Here is a tiny trained network, its code and every weight. The questions are about switching its units off for an input and a class, where a switched-off unit gives its printed mean instead of its output.

import numpy as np


def w(rows, s, z=0):
    codes = np.array(rows[::2]) - 128.0
    scale = np.full(codes.shape[1], s)
    scale[-1] = z or s
    return codes * scale


def norm(h):
    return h / np.sqrt((h * h).mean(-1, keepdims=True) + 1e-5)


def f(y):
    return np.maximum(y, 0)


def log_softmax(a):
    a = a - a.max(-1, keepdims=True)
    return a - np.log(np.exp(a).sum(-1, keepdims=True))


def net(x, mask):
    res = np.array(x, float).reshape(1, 4) / 4 @ E
    u = 0
    for l in range(2):
        y = f(norm(res) @ A[l][:, :-1].T + A[l][:, -1])
        res = res + np.where(mask[u : u + 6], y, B[l][:, -1]) @ B[l][:, :-1]
        u += 6
    return log_softmax(norm(res)[-1] @ U[:, :-1].T + U[:, -1])


A, B = {}, {}
E = w([
[158,189,159,254,105,150,195],'x0',
[86,109,203,141,117,54,176],'x1',
[166,105,104,91,148,119,195],'x2',
[114,120,57,172,72,72,88],'x3',
],0.0061)
A[0] = w([
[127,84,103,144,73,53,62,58],'L0N0',
[123,148,95,66,125,65,2,3],'L0N1',
[85,78,162,94,180,14,163,84],'L0N2',
[154,130,136,169,135,10,192,112],'L0N3',
[141,125,206,1,140,159,167,42],'L0N4',
[95,142,61,219,100,100,148,62],'L0N5',
],0.0065,0.0017)
B[0] = w([
[64,157,144,145,169,182,208,206],'L0N0',
[136,9,94,140,121,121,86,236],'L0N1',
[173,193,99,89,55,134,98,247],'L0N2',
[87,140,77,141,82,80,219,231],'L0N3',
[118,137,180,92,206,132,142,254],'L0N4',
[181,120,225,84,121,148,45,219],'L0N5',
],0.011,0.0041)
A[1] = w([
[127,175,83,210,196,160,177,118],'L1N0',
[126,137,159,241,126,81,118,58],'L1N1',
[201,162,86,155,122,162,106,3],'L1N2',
[155,147,171,147,249,137,180,10],'L1N3',
[52,132,94,213,114,156,50,138],'L1N4',
[217,176,98,191,151,195,90,13],'L1N5',
],0.011,0.0021)
B[1] = w([
[140,130,135,91,65,112,7,203],'L1N0',
[212,66,189,131,171,81,102,221],'L1N1',
[172,151,141,162,92,216,79,190],'L1N2',
[51,142,106,176,227,176,201,254],'L1N3',
[60,123,79,239,124,116,117,234],'L1N4',
[178,161,70,69,67,184,202,243],'L1N5',
],0.013,0.0049)
U = w([
[112,147,112,101,31,51,222,136],'0',
[239,153,111,155,56,231,123,148],'1',
[78,25,74,214,106,109,57,154],'2',
[122,180,211,41,122,77,93,68],'3',
[105,154,172,108,234,189,184,184],'4',
[209,100,254,204,107,49,129,172],'5',
[161,159,136,136,139,103,73,2],'6',
[158,11,93,51,170,132,68,121],'7',
],0.012,0.0054)

Each question gives the input, the list of numbers given to net, and the class t.
The units are the neurons (one row each of A and B). Each row of codes is followed by its name. A weight is (code - 128) times the scale printed after its matrix; where a second scale follows, it is the last column's (A, B and U).
mask holds one flag per neuron, layer by layer. A switched-off neuron (its flag False) gives its mean, the last column of its row in B, instead of its output. The means were averaged over made-up inputs and are rounded, as every weight is.
A unit's drop is (log p(t) with every unit on - log p(t) with that unit switched off) / (log p(t) with every unit on - log p(t) with every unit switched off).
The circuit of an input: a set's keep is (log p(t) with only the set's units on - log p(t) with every unit switched off) / (log p(t) with every unit on - log p(t) with every unit switched off). Starting from all 12 units, units are removed one at a time, each time the one whose removal leaves the highest keep (on an exact tie, the one counted first), for as long as the keep stays at least 0.8.
circuit, biggest first: the units of the circuit, biggest drop first
k most important neurons: the k neurons with the biggest drops, biggest first
top k neurons in layer l: the k neurons of layer l with the biggest drops, biggest first
drop of u: that unit's drop, to one decimal
input [7,1,-3,-6], class 5: top 2 neurons in layer 1 : L1N1, L1N0
input [-4,-7,-8,-5], class 2: circuit, biggest first : L1N4, L0N1, L0N5
input [8,5,3,8], class 5: circuit, biggest first : L1N1
input [3,1,4,2], class 5: 3 most important neurons : L0N2, L1N5, L0N5
input [3,2,4,5], class 5: 4 most important neurons : L0N5, L1N5, L1N1, L0N2
input [1,8,-7,8], class 5: top 2 neurons in layer 1 : L1N1, L1N3
input [-3,-7,4,3], class 2: top 3 neurons in layer 0 : L0N1, L0N2, L0N4
input [-8,-1,4,6], class 2: circuit, biggest first : L0N4, L1N5
input [-7,7,3,-4], class 3: circuit, biggest first : L0N2, L0N4
input [5,1,-6,-2], class 5: 3 most important neurons : L1N1, L0N2, L0N4
input [-2,8,-8,-2], class 3: 2 most important neurons : L0N2, L1N5
input [-1,-6,-2,4], class 2: 3 most important neurons : L0N1, L1N4, L0N2
input [7,1,-7,-1], class 5: 2 most important neurons : L1N1, L0N2
input [5,1,7,5], class 5: top 3 neurons in layer 0 : L0N5, L0N2, L0N3
input [-6,-7,-5,4], class 2: circuit, biggest first : L1N4
input [-7,-4,3,-6], class 4: 2 most important neurons : L0N4, L1N3
input [-2,4,0,-2], class 3: 2 most important neurons : L0N2, L0N4
input [2,1,-8,-3], class 5: top 2 neurons in layer 1 : L1N1, L1N3
input [5,0,-3,3], class 5: drop of L0N2 : 0.6
input [4,1,0,7], class 5: drop of L0N3 : 0.0
input [-6,-3,0,2], class 2: drop of L0N4 : 0.1
input [-8,8,7,7], class 0: top neuron in layer 0 : L0N2
